Below is a small trained network, with its code and all its weights. Each question gives an input and a target symbol and asks what happens when units are switched off, that is, made to give their printed mean instead of their output.

import numpy as np


def w(rows, s, z=0):
    codes = np.array(rows[::2]) - 128.0
    scale = np.full(codes.shape[1], s)
    scale[-1] = z or s
    return codes * scale


def norm(h):
    return h / np.sqrt((h * h).mean(-1, keepdims=True) + 1e-5)


def f(y):
    return np.maximum(y, 0)


def softmax(a):
    e = np.exp(a - a.max(-1, keepdims=True))
    return e / e.sum(-1, keepdims=True)


def log_softmax(a):
    a = a - a.max(-1, keepdims=True)
    return a - np.log(np.exp(a).sum(-1, keepdims=True))


def net(x, mask):
    ids = ['δθμπσφψω'.index(c) for c in x.split()]
    T = len(ids)
    res = E[ids] + P[:T]
    u = 0
    for l in range(2):
        q, k, v = (norm(res) @ M[l].T for M in (Q, K, V))
        z = softmax(np.where(np.tri(T) > 0, q @ k.T / 3**0.5, -1e9)) @ v
        res = res + np.where(mask[u], z, O[l][:, -1]) @ O[l][:, :-1]
        u += 1
        y = f(norm(res) @ A[l][:, :-1].T + A[l][:, -1])
        res = res + np.where(mask[u : u + 4], y, B[l][:, -1]) @ B[l][:, :-1]
        u += 4
    return log_softmax(norm(res)[-1] @ U[:, :-1].T + U[:, -1])


Q, K, V, O, A, B = {}, {}, {}, {}, {}, {}
E = w([
[133,76,136],'δ',
[80,159,84],'θ',
[129,64,115],'μ',
[116,75,99],'π',
[9,49,13],'σ',
[48,19,3],'φ',
[91,60,71],'ψ',
[100,59,74],'ω',
],0.0051)
P = w([
[169,162,123],'0',
[75,134,158],'1',
[193,223,18],'2',
[132,38,177],'3',
[152,182,1],'4',
[85,130,184],'5',
[136,182,51],'6',
[92,130,169],'7',
[126,169,19],'8',
[110,141,180],'9',
[123,95,5],'10',
[207,77,196],'11',
[81,155,32],'12',
],0.0062)
Q[0] = w([
[155,7,4],'L0H0',
[142,164,99],'L0H0',
[24,124,189],'L0H0',
],0.004)
K[0] = w([
[154,14,180],'L0H0',
[139,107,216],'L0H0',
[221,157,255],'L0H0',
],0.006)
V[0] = w([
[230,98,124],'L0H0',
[2,195,110],'L0H0',
[179,137,133],'L0H0',
],0.0056)
O[0] = w([
[110,131,3,28],'L0H0',
[97,108,187,254],'L0H0',
[177,137,134,32],'L0H0',
],0.0049,0.0024)
A[0] = w([
[124,115,219,141],'L0N0',
[160,78,143,252],'L0N1',
[165,88,2,188],'L0N2',
[132,146,107,193],'L0N3',
],0.0089,0.0019)
B[0] = w([
[96,110,59,161],'L0N0',
[2,237,165,163],'L0N1',
[107,207,94,255],'L0N2',
[14,126,130,152],'L0N3',
],0.0051,0.0072)
Q[1] = w([
[35,237,156],'L1H0',
[117,110,186],'L1H0',
[210,150,3],'L1H0',
],0.0042)
K[1] = w([
[141,133,76],'L1H0',
[119,254,96],'L1H0',
[109,207,108],'L1H0',
],0.0056)
V[1] = w([
[117,159,2],'L1H0',
[139,199,104],'L1H0',
[187,192,22],'L1H0',
],0.0072)
O[1] = w([
[254,114,137,253],'L1H0',
[156,93,56,150],'L1H0',
[234,92,146,137],'L1H0',
],0.0061,0.0056)
A[1] = w([
[216,99,118,202],'L1N0',
[133,3,96,52],'L1N1',
[131,165,171,121],'L1N2',
[191,160,182,7],'L1N3',
],0.0056,0.0013)
B[1] = w([
[167,241,20,205],'L1N0',
[213,123,255,253],'L1N1',
[61,72,141,135],'L1N2',
[193,73,191,133],'L1N3',
],0.0047,0.0016)
U = w([
[174,165,43,251],'δ',
[165,147,54,179],'θ',
[64,102,2,155],'μ',
[202,117,124,81],'π',
[161,104,129,7],'σ',
[123,120,137,46],'φ',
[166,63,156,122],'ψ',
[29,89,139,188],'ω',
],0.0083,0.0025)

Each question gives the input, a string of symbols that net reads in full, and the target symbol t.
The units are the heads (3 rows each of Q, K, V and O) and the neurons (one row each of A and B). Each row of codes is followed by its name. A weight is (code - 128) times the scale printed after its matrix; where a second scale follows, it is the last column's (O, A, B and U).
mask holds one flag per unit, layer by layer, with each layer's heads first. A switched-off unit (its flag False) gives its mean, the last column of its rows in O or B, instead of its output. The means were averaged over made-up inputs and are rounded, as every weight is.
A unit's drop is (log p(t) with every unit on - log p(t) with that unit switched off) / (log p(t) with every unit on - log p(t) with every unit switched off).
unit that matters most: the unit with the biggest drop
top k neurons: the k neurons with the biggest drops, biggest first
k most important neurons of layer l: the k neurons of layer l with the biggest drops, biggest first
drop when u is switched off: that unit's drop, to one decimal
input μ π σ θ, target δ: most important neuron of layer 1	(L1N0)
input σ σ σ σ δ θ δ σ σ σ ω θ, target ω: 3 most important neurons of layer 0	(L0N1 L0N2 L0N0)
input σ δ θ ψ δ ψ σ φ π σ σ σ, target ω: top 2 neurons	(L0N1 L0N2)
input μ σ ω ψ, target δ: top 2 neurons	(L1N0 L0N1)
input σ ψ ψ ψ θ θ π σ σ σ σ ω, target ω: top 2 neurons	(L0N1 L0N2)
input σ σ μ ψ σ ψ π δ, target ω: 3 most important neurons of layer 0	(L0N2 L0N1 L0N0)
input ψ ψ δ σ θ φ, target ψ: top 2 neurons	(L1N1 L0N2)
input σ θ σ μ μ δ δ σ ψ ψ ω μ, target ω: top 2 neurons	(L0N2 L0N1)
input μ σ ψ ω, target δ: top 2 neurons	(L1N0 L0N1)
input ψ δ σ δ ψ σ σ σ δ σ, target ψ: top 3 neurons	(L0N2 L1N1 L0N1)
input ψ ω σ π ψ σ π σ δ ψ, target ψ: drop when L1N1 is switched off	0.1
input π μ σ σ σ φ ω σ, target ψ: drop when L1N1 is switched off	0.3
input σ σ ω σ δ θ π σ σ σ ψ σ, target ω: drop when L0H0 is switched off	0.4
input ψ σ π δ σ φ, target ψ: unit that matters most	L1N1
input ψ π δ ψ φ ψ σ ω, target ψ: top 2 neurons	(L0N2 L1N1)
